[[2 5 1 2 2 6 8]
 [2 5 2 2 2 6 8]
 [7 1 8 8 2 8 1]] → 8

[[895 117 499 173 196 206]
 [734 955 237 966 988 921]] → 988

[[5876 2774 5256 5256 6996 5010]
 [4858 8784 5256 2701 7090 6195]] → 7090

[311 142 918 504  94  83] → 94

[[365 282 297 412]
 [237 233 247 757]] → 247

[3 8 1 2 1 3 2] → 3

[ 47  45 -28  -1  43  48] → 43

[[ 92 190  62  66]
 [136 227 136 137]] → 136

[[-11 -10  -3  36  14  -2  -5]
 [ 48  21  17  -2 -39 -33  11]] → -33

[-39 -28   0 -26  33 -14] → 33
---
[27, 93, 10, 32, 63, 83]: 63

[[6002, 7652, 7373, 2239, 4524, 1953],
 [2153, 5624, 7623, 1722, 6047, 8641]]: 6047

[[437, 320, 678, 691, 803, 838],
 [457, 232, 729, 514, 739, 838]]: 739

[88, 31, 66, 67, 12]: 67

[97, 84, 36, 72, 17, 77]: 17

[371, -47, 534, 576, 138, -526]: 138

[968, 130, 32, 152, 121]: 152
---
Input: [8 4 7 0 5]
Output: 7, 8

Input: [101  56 199 161 131]
Output: 199, 199

Input: [ 653 -250 -556  338  -41   30  158]
Output: 338, 653

Input:
[[74 21  6 27 17 44 62]
 [ 0 16 25 19 23 12  3]
 [40 27 40 39 27 40 37]]
Output: 19, 74

Input: [892 317 724 754 236]
Output: 724, 892

Input: [219 996 753 943 566]
Output: 753, 996

Input: [84 27  7  0 32 77 52]
Output: 0, 84

Input: [17 32 62 63 77]
Output: 62, 77
---
[[123 132 127 169  62  92  77 169 108  76  56 117]
 [ 25 190 194 122 110 128 137 117 101 135 104 132]
 [153 156  80 115 108 116  75 124  27  77  96  37]
 [128 120 124 129 132 132 129 130 132 129 131 128]
 [126 121 127 174  58  89  77 172 120  75  54 128]
 [117 124 125  94 137 125 139  92 122 138 141 126]
 [125 115 126 131 134 134 133 133 141 133 133 132]
 [118 126 124  97 140 129 138  96 119 137 142 122]] result: 118

[[-370   49   43   53   66   39   56  221   29   52  -62   36 -503  152]
 [ 199   65   88   65   43   63   54   27   95  438  128   74 -149 -191]
 [-148   71   24   49   30   60   53 -394   26  644   12   48  626 -328]
 [-306   45   55   37   61   18   56 -414   -3  573  -49   54  531 -561]
 [-126   67   44   63   44   48   58  453    8 -466  -90   40 -575  256]
 [ 711   37   32   45   53   67   62  479   46  199  237    7 -230  355]
 [ 720   61   41   46   59   39   60 -272   19  139  104   26  492 -272]
 [  21   75   33   25   32   78   48  209   59  407   80   76 -162  161]
 [ 180   44   78   58   85   33   64   75   29 -482   70   57  282  259]
 [ 772   54   33   49   57   42   49  355   -4  131  160   76  485  108]] result: 772

[[934 223 309 361 425 612 664 655 482 429]
 [882 329 650 657 298 268 370 281 632 586]
 [771 659 623 514 598 153 179 449 540 618]
 [789 630 516 220 522 207 585 597 453 548]
 [581 305 530 589 527 752 728 678 738 370]
 [838 362 681 667 283 232 361 241 628 604]
 [880 395 604 370 334 283 729 499 615 511]
 [355 794 514 449 550 232 205 332 276 660]] result: 355

[[ 79  84  84  78  93  81  67  96  76]
 [ 45  24  81  90  63 104 134 156  83]
 [145  93  90 150  73 119 133  51 115]
 [ 79  95  90  72  92  77  79  87  88]
 [ 40  90  89  32 100  59  56 113  74]
 [ 23  60  82  33  92  65  59 144  59]
 [195 119  92 189  70 129 138   8 123]
 [146 169  95  89 117  65  25   2  91]
 [111  88  88 115  76 102 115  74  98]
 [ 45  94  87  32 105  60  43 104  68]
 [107 149  93  59 118  55  15  36  76]] result: 107

[[1 3 2 3 3 3 2 3 2]
 [3 1 3 2 2 2 2 2 4]
 [2 1 0 2 3 2 1 2 2]
 [3 7 4 3 3 3 2 3 2]
 [2 3 3 2 4 2 3 3 2]] result: 2
---
(-.15, .19, .56, .01, .03, -.07) -> .03
((-.47, -.40, .27, .03, .12), (.47, .08, -.20, .27, .13)) -> .03
((-.33, -.37, -.07, .00, .53, .40, .43), (-.30, -.23, -.04, .08, .51, .34, .34), (-.28, -.09, .00, .17, .50, .27, .24)) -> .40
((.33, -.20, -.23, .32, -.01, -.21), (.05, -.26, .32, .42, -.20, .05), (.11, -.24, .06, -.05, .54, -.23)) -> -.01
(-.08, .00, .54, .18) -> .54
((.04, .35, -.06, -.13, .45), (-.17, .04, .26, .00, -.14), (-.21, -.09, .49, -.16, .00)) -> -.13
(-.03, .49, .04, -.13) -> .04
(.32, -.40, .12, -.30, -.48, -.32) -> -.48
---
9686	1420	2386	3304
4980	1993	7289	6880
-> 1420

-273	0	676	-400	-264	86
139	0	-194	479	432	780
-284	188	-804	-164	-264	364
-> -804

14	16	12	11	68	78	84
35	37	30	30	35	34	35
23	19	31	30	19	20	43
-> 11

30	79	49	45	31	12	47 -> 12

91	189	34	190	195	161 -> 34

3	-20	-3	28	-36 -> -36

4489	5793	6362	5498	8456	2041	8775 -> 2041

804	185	574	384	370 -> 185

619	450	457	468	317	421
747	258	996	341	232	163
369	434	485	492	525	419
-> 163

-7	6	-29	28 -> -29
---
[[-.29, .56, -.04, -.26, -.23, .02], [.13, -.17, -.16, .24, .17, -.15]] --> .24
[-.29, .27, -.31, -.55, .19] --> -.31
[-.07, -.26, -.28, .52] --> -.26
[-.49, .33, -.09, -.40, .50] --> -.09
[.29, -.23, -.31, .54, -.19, .02] --> .54
[-.22, .07, -.24, .56, -.33] --> -.24
[.02, -.11, .45, .12, -.45] --> .45
[.50, .13, .02, .30] --> .13
---
Input:
[[ .54  .12 -.15 -.12  .35  .21]
 [-.19 -.36  .11 -.59  .14 -.06]
 [ .46  .13 -.24  .08  .47  .17]]
Output: -.19

Input:
[[ .01 -.03  .04 -.45  .04]
 [ .03  .03  .05 -.37  .02]
 [ .04 -.02 -.02 -.31  .05]]
Output: .03

Input:
[[-.14  .33  .18  .38 -.04 -.13]
 [ .37 -.47 -.08 -.57  .14  .32]
 [ .44 -.23 -.05 -.27  .45  .57]]
Output: .37

Input:
[[-.57 -.06  .06 -.07 -.53 -.06 -.36]
 [ .57  .04 -.01  .03  .52  .03  .44]
 [ .51  .07 -.11  .07  .44  .07  .23]]
Output: .57

Input:
[[-.44  .49  .42 -.25 -.27]
 [ .42  .10  .29  .12  .09]
 [ .34  .39  .08  .36  .25]]
Output: .42

Input:
[[ .16  .18  .10  .02 -.52]
 [ .28 -.09  .42  .15  .15]
 [ .22 -.10  .38  .20  .16]]
Output: .28

Input:
[[-.35  .28 -.17 -.44  .27 -.30  .18]
 [-.12  .08 -.08  .12  .22 -.22  .05]
 [-.30  .25 -.13 -.53  .15 -.18  .16]]
Output: -.12

Input:
[[ .09 -.11 -.01 -.10  .13 -.01]
 [ .32 -.08 -.02 -.59  .00 -.32]
 [-.16  .22  .01  .12 -.31 -.04]]
Output: .32

Input:
[[-.49 -.02  .10 -.20 -.02  .07 -.02]
 [-.08 -.02  .10 -.20 -.02  .07 -.02]
 [-.06 -.02  .10 -.32  .14 -.01 -.02]]
Output: -.08

Input:
[[-.27  .12  .00 -.58 -.15  .11]
 [-.55  .57 -.10 -.06  .25 -.22]
 [ .14 -.12 -.01 -.01 -.27  .12]]
Output: -.55
---
-.12  .06  -.03  .06  -.07
.15  .18  .09  -.12  .05
.51  .03  -.04  .11  -.08
-> .09

-.50  -.07  -.16  .42  -.06 -> -.16

-.31  -.15  -.02  -.48  -.08  -.36  -.06 -> -.48

.10  -.31  -.18  .33  -.45 -> -.18

-.08  -.06  -.42  .16  -.25  .13  -.03
-.27  -.02  .18  -.30  .15  -.24  .12
.10  -.12  -.04  -.10  .30  -.18  -.37
-> -.30

.18  .23  .12  .27  -.25  -.01  .06
.42  .09  .25  .23  -.39  -.02  -.01
.01  .36  .42  .23  -.02  .10  .21
-> .23

-.46  -.49  -.07  .09  -.47 -> -.07

.36  -.57  .00  .37  -.53 -> .00
